Below are the code and all the weights of a small trained network. Each question names an input and a class and asks about switching units off, where a switched-off unit gives its printed mean instead of its output.

import numpy as np


def w(rows, s, z=0):
    codes = np.array(rows[::2]) - 128.0
    scale = np.full(codes.shape[1], s)
    scale[-1] = z or s
    return codes * scale


def f(y):
    return np.maximum(y, 0)


def log_softmax(a):
    a = a - a.max(-1, keepdims=True)
    return a - np.log(np.exp(a).sum(-1, keepdims=True))


def net(x, mask):
    res = np.array(x, float).reshape(1, 8) / 4 @ E
    y = f(res @ A[0][:, :-1].T + A[0][:, -1])
    res = res + np.where(mask, y, B[0][:, -1]) @ B[0][:, :-1]
    return log_softmax(res[-1] @ U[:, :-1].T + U[:, -1])


A, B = {}, {}
E = w([
[128,72,192,91,133,61,108,201,172,166,105],'x0',
[89,165,131,154,157,190,48,128,121,164,135],'x1',
[37,85,115,82,177,129,122,100,112,35,79],'x2',
[213,174,94,202,179,107,133,135,86,105,237],'x3',
[142,115,49,41,70,77,61,62,157,2,140],'x4',
[97,60,60,116,60,55,97,218,66,226,162],'x5',
[67,83,115,138,149,128,167,140,184,121,200],'x6',
[143,50,235,149,127,95,92,75,163,167,124],'x7',
],0.0086)
A[0] = w([
[84,119,191,47,42,71,138,145,172,91,109,105],'N0',
[190,101,52,178,96,59,209,102,165,209,215,126],'N1',
[116,2,74,114,17,116,100,97,117,126,93,152],'N2',
[108,133,121,75,162,147,185,155,43,156,118,125],'N3',
[190,152,221,173,183,49,97,58,63,75,158,252],'N4',
[106,165,99,161,178,155,155,169,63,143,77,254],'N5',
[204,124,177,124,195,108,79,106,91,73,130,166],'N6',
[51,175,110,111,36,156,137,30,25,100,164,165],'N7',
[209,142,67,139,131,53,189,124,68,165,183,206],'N8',
[111,83,208,120,110,191,82,193,152,137,144,92],'N9',
[97,98,174,173,156,113,183,109,123,162,106,109],'N10',
[86,160,102,136,232,208,166,82,225,32,177,179],'N11',
[135,52,185,119,145,91,167,67,223,174,81,215],'N12',
[140,120,36,173,91,194,75,85,129,60,137,202],'N13',
[104,90,125,144,164,168,126,221,129,250,169,178],'N14',
],0.008,0.0036)
B[0] = w([
[112,15,99,71,115,38,61,89,195,102,87,205],'N0',
[164,120,151,141,52,103,59,169,162,99,229,220],'N1',
[108,111,18,122,113,114,55,93,57,140,128,222],'N2',
[134,153,95,75,55,158,208,159,93,131,52,170],'N3',
[253,181,155,74,142,130,213,142,105,136,99,218],'N4',
[188,142,181,98,149,143,164,175,98,41,107,207],'N5',
[191,97,73,55,95,205,204,82,62,119,33,186],'N6',
[115,159,122,14,238,131,143,116,75,69,29,208],'N7',
[203,120,160,180,55,149,143,217,93,83,174,221],'N8',
[97,164,148,98,166,132,178,87,204,202,100,183],'N9',
[139,124,163,107,111,168,188,114,72,228,89,177],'N10',
[151,252,66,157,142,134,132,17,225,184,179,253],'N11',
[145,85,206,178,61,207,103,103,154,146,92,218],'N12',
[161,179,102,60,235,100,164,85,68,106,89,220],'N13',
[124,173,145,155,221,114,173,194,137,126,118,251],'N14',
],0.0077,0.012)
U = w([
[231,130,81,209,40,67,94,206,88,83,239,88],'0',
[117,44,123,154,2,77,59,70,158,74,80,57],'1',
[24,82,74,127,122,61,108,184,65,156,65,113],'2',
[152,213,45,134,201,153,130,27,98,84,84,200],'3',
[177,121,193,131,111,158,169,169,41,133,58,255],'4',
[97,161,168,249,129,141,133,110,199,210,147,32],'5',
],0.0087,0.0045)

Each question gives the input, the list of numbers given to net, and the class t.
The units are the neurons (one row each of A and B). Each row of codes is followed by its name. A weight is (code - 128) times the scale printed after its matrix; where a second scale follows, it is the last column's (A, B and U).
mask holds one flag per neuron, in row order. A switched-off neuron (its flag False) gives its mean, the last column of its row in B, instead of its output. The means were averaged over made-up inputs and are rounded, as every weight is.
A unit's drop is (log p(t) with every unit on - log p(t) with that unit switched off) / (log p(t) with every unit on - log p(t) with every unit switched off).
The circuit of an input: a set's keep is (log p(t) with only the set's units on - log p(t) with every unit switched off) / (log p(t) with every unit on - log p(t) with every unit switched off). Starting from the 12 units with the biggest drops (on a tie, the unit counted first), units are removed one at a time, each time the one whose removal leaves the highest keep (on an exact tie, the one counted first), for as long as the keep stays at least 0.8.
circuit, biggest first: the units of the circuit, biggest drop first
unit that matters most: the unit with the biggest drop
k most important neurons: the k neurons with the biggest drops, biggest first
drop when u is switched off: that unit's drop, to one decimal
input [8,-2,-6,3,-3,5,-8,1], class 0: circuit, biggest first -> N1
input [-4,6,2,5,2,8,-8,6], class 4: 3 most important neurons -> N11, N8, N4
input [-6,2,-5,4,-7,-4,2,1], class 0: circuit, biggest first -> N1, N7
input [4,-2,8,-8,6,5,1,-2], class 1: 2 most important neurons -> N0, N14
input [5,-3,8,-2,5,-5,6,-1], class 1: 3 most important neurons -> N0, N12, N14
input [-6,4,4,-6,3,5,1,8], class 2: 3 most important neurons -> N7, N11, N1
input [1,-8,-7,-8,1,-8,0,-7], class 1: circuit, biggest first -> N0, N13, N14
input [6,1,7,5,6,5,0,-1], class 2: circuit, biggest first -> N11, N2
input [-7,6,7,-3,-5,5,-1,3], class 4: 2 most important neurons -> N11, N5
input [-2,-4,-2,2,-7,-6,5,6], class 5: 2 most important neurons -> N11, N7
input [-1,2,3,-8,6,8,-4,1], class 2: 2 most important neurons -> N7, N2
input [-2,-5,6,-2,-4,-1,-6,-4], class 4: 3 most important neurons -> N11, N5, N2
input [1,-8,5,-3,-2,-8,-6,5], class 4: 2 most important neurons -> N4, N12
input [-1,4,-2,2,0,8,-4,-7], class 0: unit that matters most -> N8
input [8,0,-7,-3,-4,-6,2,5], class 5: 2 most important neurons -> N9, N7
input [-8,6,-2,7,-4,2,5,-6], class 0: 2 most important neurons -> N8, N1
input [7,-3,-6,-5,0,0,7,1], class 1: 2 most important neurons -> N0, N11
input [-6,-6,-6,-2,7,0,-1,6], class 1: 2 most important neurons -> N11, N14
input [3,-8,-6,7,6,-8,0,5], class 0: 3 most important neurons -> N1, N8, N7
input [-3,8,0,6,-3,2,-1,1], class 4: unit that matters most -> N11
input [5,-3,3,-6,2,6,-2,-3], class 1: drop when N14 is switched off -> 0.2
input [2,-4,-3,-8,-3,-4,7,-6], class 5: drop when N7 is switched off -> 0.1
input [6,3,-3,-7,8,2,-4,-8], class 2: drop when N11 is switched off -> 0.2
input [-6,-1,-4,-1,-1,5,1,3], class 0: drop when N11 is switched off -> 0.0
